Below are the code and all the weights of a small trained network. Each question names an input and a class and asks about switching units off, where a switched-off unit gives its printed mean instead of its output.

import numpy as np


def w(rows, s, z=0):
    codes = np.array(rows[::2]) - 128.0
    scale = np.full(codes.shape[1], s)
    scale[-1] = z or s
    return codes * scale


def f(y):
    return y / 2 * (1 + np.tanh(0.7978845608 * (y + 0.044715 * y**3)))


def log_softmax(a):
    a = a - a.max(-1, keepdims=True)
    return a - np.log(np.exp(a).sum(-1, keepdims=True))


def net(x, mask):
    res = np.array(x, float).reshape(1, 6) / 4 @ E
    y = f(res @ A[0][:, :-1].T + A[0][:, -1])
    res = res + np.where(mask, y, B[0][:, -1]) @ B[0][:, :-1]
    return log_softmax(res[-1] @ U[:, :-1].T + U[:, -1])


A, B = {}, {}
E = w([
[185,177,139,244,146,156,113,223,23],'x0',
[100,175,27,253,48,207,233,85,237],'x1',
[251,195,99,169,206,115,80,47,151],'x2',
[129,12,124,151,194,88,128,150,255],'x3',
[183,64,30,38,111,217,75,121,116],'x4',
[69,164,180,94,220,138,126,8,103],'x5',
],0.0086)
A[0] = w([
[135,185,146,139,129,178,205,120,75,164],'neuron 0',
[133,148,89,131,66,197,144,122,191,171],'neuron 1',
[163,173,103,177,134,171,100,60,241,134],'neuron 2',
[179,126,136,150,60,74,105,228,79,188],'neuron 3',
[131,196,146,140,105,145,201,148,75,149],'neuron 4',
[37,148,179,162,65,84,131,188,144,232],'neuron 5',
[164,200,218,100,198,74,151,77,134,5],'neuron 6',
[139,85,87,90,78,203,144,186,189,178],'neuron 7',
[77,131,135,159,105,66,101,89,179,69],'neuron 8',
[165,135,24,19,126,251,108,100,150,166],'neuron 9',
[134,97,202,38,185,152,1,191,87,246],'neuron 10',
[162,61,180,69,169,81,27,176,32,145],'neuron 11',
[203,213,63,128,196,194,119,155,188,122],'neuron 12',
[158,28,85,68,153,104,96,107,203,168],'neuron 13',
[153,155,159,135,107,227,121,149,8,104],'neuron 14',
[10,90,214,80,81,66,234,151,163,215],'neuron 15',
[162,143,88,68,160,111,81,82,48,176],'neuron 16',
[120,117,42,90,103,195,173,180,141,222],'neuron 17',
[165,173,165,98,206,117,137,116,141,85],'neuron 18',
[109,181,127,215,130,164,50,140,63,105],'neuron 19',
],0.0092,0.0028)
B[0] = w([
[136,128,157,121,113,101,107,85,94,163],'neuron 0',
[123,132,97,170,112,131,123,191,162,180],'neuron 1',
[147,158,141,192,100,96,142,146,126,174],'neuron 2',
[172,134,87,97,149,123,95,153,178,203],'neuron 3',
[166,138,129,110,122,99,153,84,136,169],'neuron 4',
[161,138,90,127,92,140,81,94,164,189],'neuron 5',
[106,105,85,131,156,127,106,156,104,180],'neuron 6',
[88,50,101,116,115,127,108,170,120,193],'neuron 7',
[139,163,130,98,154,112,134,97,134,146],'neuron 8',
[106,139,149,128,46,201,98,142,140,202],'neuron 9',
[72,133,251,167,144,76,156,162,107,254],'neuron 10',
[122,133,164,184,169,99,134,162,137,253],'neuron 11',
[119,184,154,160,94,143,149,84,152,166],'neuron 12',
[117,81,157,118,101,152,128,117,94,199],'neuron 13',
[146,149,116,142,82,140,175,58,112,193],'neuron 14',
[200,156,130,82,120,146,76,111,161,212],'neuron 15',
[89,122,139,146,95,113,125,136,103,189],'neuron 16',
[123,71,101,128,103,151,145,153,118,190],'neuron 17',
[114,110,86,159,138,139,144,117,93,161],'neuron 18',
[158,92,103,120,102,113,140,73,129,175],'neuron 19',
],0.013,0.02)
U = w([
[108,151,63,91,175,116,169,127,130,69],'0',
[114,153,176,200,143,53,207,108,128,127],'1',
[104,109,50,60,180,187,254,183,136,2],'2',
[49,40,159,132,218,77,102,239,106,155],'3',
[195,201,177,102,162,58,85,115,219,151],'4',
[75,126,182,122,49,204,116,90,135,104],'5',
[139,99,27,165,76,198,105,200,212,142],'6',
[183,75,63,110,101,141,121,42,153,131],'7',
],0.01,0.0075)

Each question gives the input, the list of numbers given to net, and the class t.
The units are the neurons (one row each of A and B). Each row of codes is followed by its name. A weight is (code - 128) times the scale printed after its matrix; where a second scale follows, it is the last column's (A, B and U).
mask holds one flag per neuron, in row order. A switched-off neuron (its flag False) gives its mean, the last column of its row in B, instead of its output. The means were averaged over made-up inputs and are rounded, as every weight is.
A unit's drop is (log p(t) with every unit on - log p(t) with that unit switched off) / (log p(t) with every unit on - log p(t) with every unit switched off).
The circuit of an input: a set's keep is (log p(t) with only the set's units on - log p(t) with every unit switched off) / (log p(t) with every unit on - log p(t) with every unit switched off). Starting from the 12 units with the biggest drops (on a tie, the unit counted first), units are removed one at a time, each time the one whose removal leaves the highest keep (on an exact tie, the one counted first), for as long as the keep stays at least 0.8.
units of the circuit, in order: the units of the circuit, biggest drop first
most important unit: the unit with the biggest drop
top k neurons: the k neurons with the biggest drops, biggest first
drop when u is switched off: that unit's drop, to one decimal
input [-7,3,4,8,8,7], class 5: most important unit : neuron 13
input [-6,7,-2,-8,-8,-5], class 4: top 2 neurons : (neuron 15; neuron 4)
input [-1,-5,-3,-6,6,3], class 1: units of the circuit, in order : (neuron 10; neuron 14)
input [-6,6,-6,1,-4,4], class 4: top 3 neurons : (neuron 15; neuron 8; neuron 9)
input [5,-8,8,-1,8,6], class 1: top 2 neurons : (neuron 14; neuron 12)
input [7,-4,-2,-6,4,-8], class 1: units of the circuit, in order : (neuron 14; neuron 11)
input [5,0,8,-7,-8,-6], class 7: top 2 neurons : (neuron 10; neuron 19)
input [4,-4,6,-4,6,-6], class 1: top 2 neurons : (neuron 11; neuron 10)
input [4,-8,7,-4,-3,-5], class 1: top 2 neurons : (neuron 14; neuron 7)
input [-4,5,-2,3,-2,2], class 6: top 2 neurons : (neuron 10; neuron 1)
input [1,-1,-3,-4,-1,4], class 1: top 3 neurons : (neuron 9; neuron 3; neuron 13)
input [8,7,1,-6,-5,3], class 7: top 3 neurons : (neuron 10; neuron 19; neuron 11)
input [3,-5,-7,7,-7,6], class 4: top 2 neurons : (neuron 15; neuron 5)
input [-7,6,1,7,-2,6], class 4: units of the circuit, in order : (neuron 15)
input [-1,2,3,-8,-7,-5], class 7: top 3 neurons : (neuron 10; neuron 11; neuron 19)
input [-7,8,5,-2,-7,3], class 4: top 2 neurons : (neuron 10; neuron 8)
input [2,0,3,-8,7,-5], class 5: top 3 neurons : (neuron 9; neuron 14; neuron 12)
input [-8,-1,-5,6,6,-2], class 5: top 2 neurons : (neuron 13; neuron 9)
input [-3,0,-3,2,-4,8], class 4: drop when neuron 0 is switched off : 0.0
input [4,-3,2,7,-7,5], class 3: units of the circuit, in order : (neuron 6)
input [-6,-5,-6,-3,-3,0], class 4: drop when neuron 15 is switched off : 0.5
input [8,0,0,-2,-5,-5], class 7: drop when neuron 19 is switched off : 0.1
input [-1,-3,-5,-4,0,3], class 1: drop when neuron 10 is switched off : 0.4
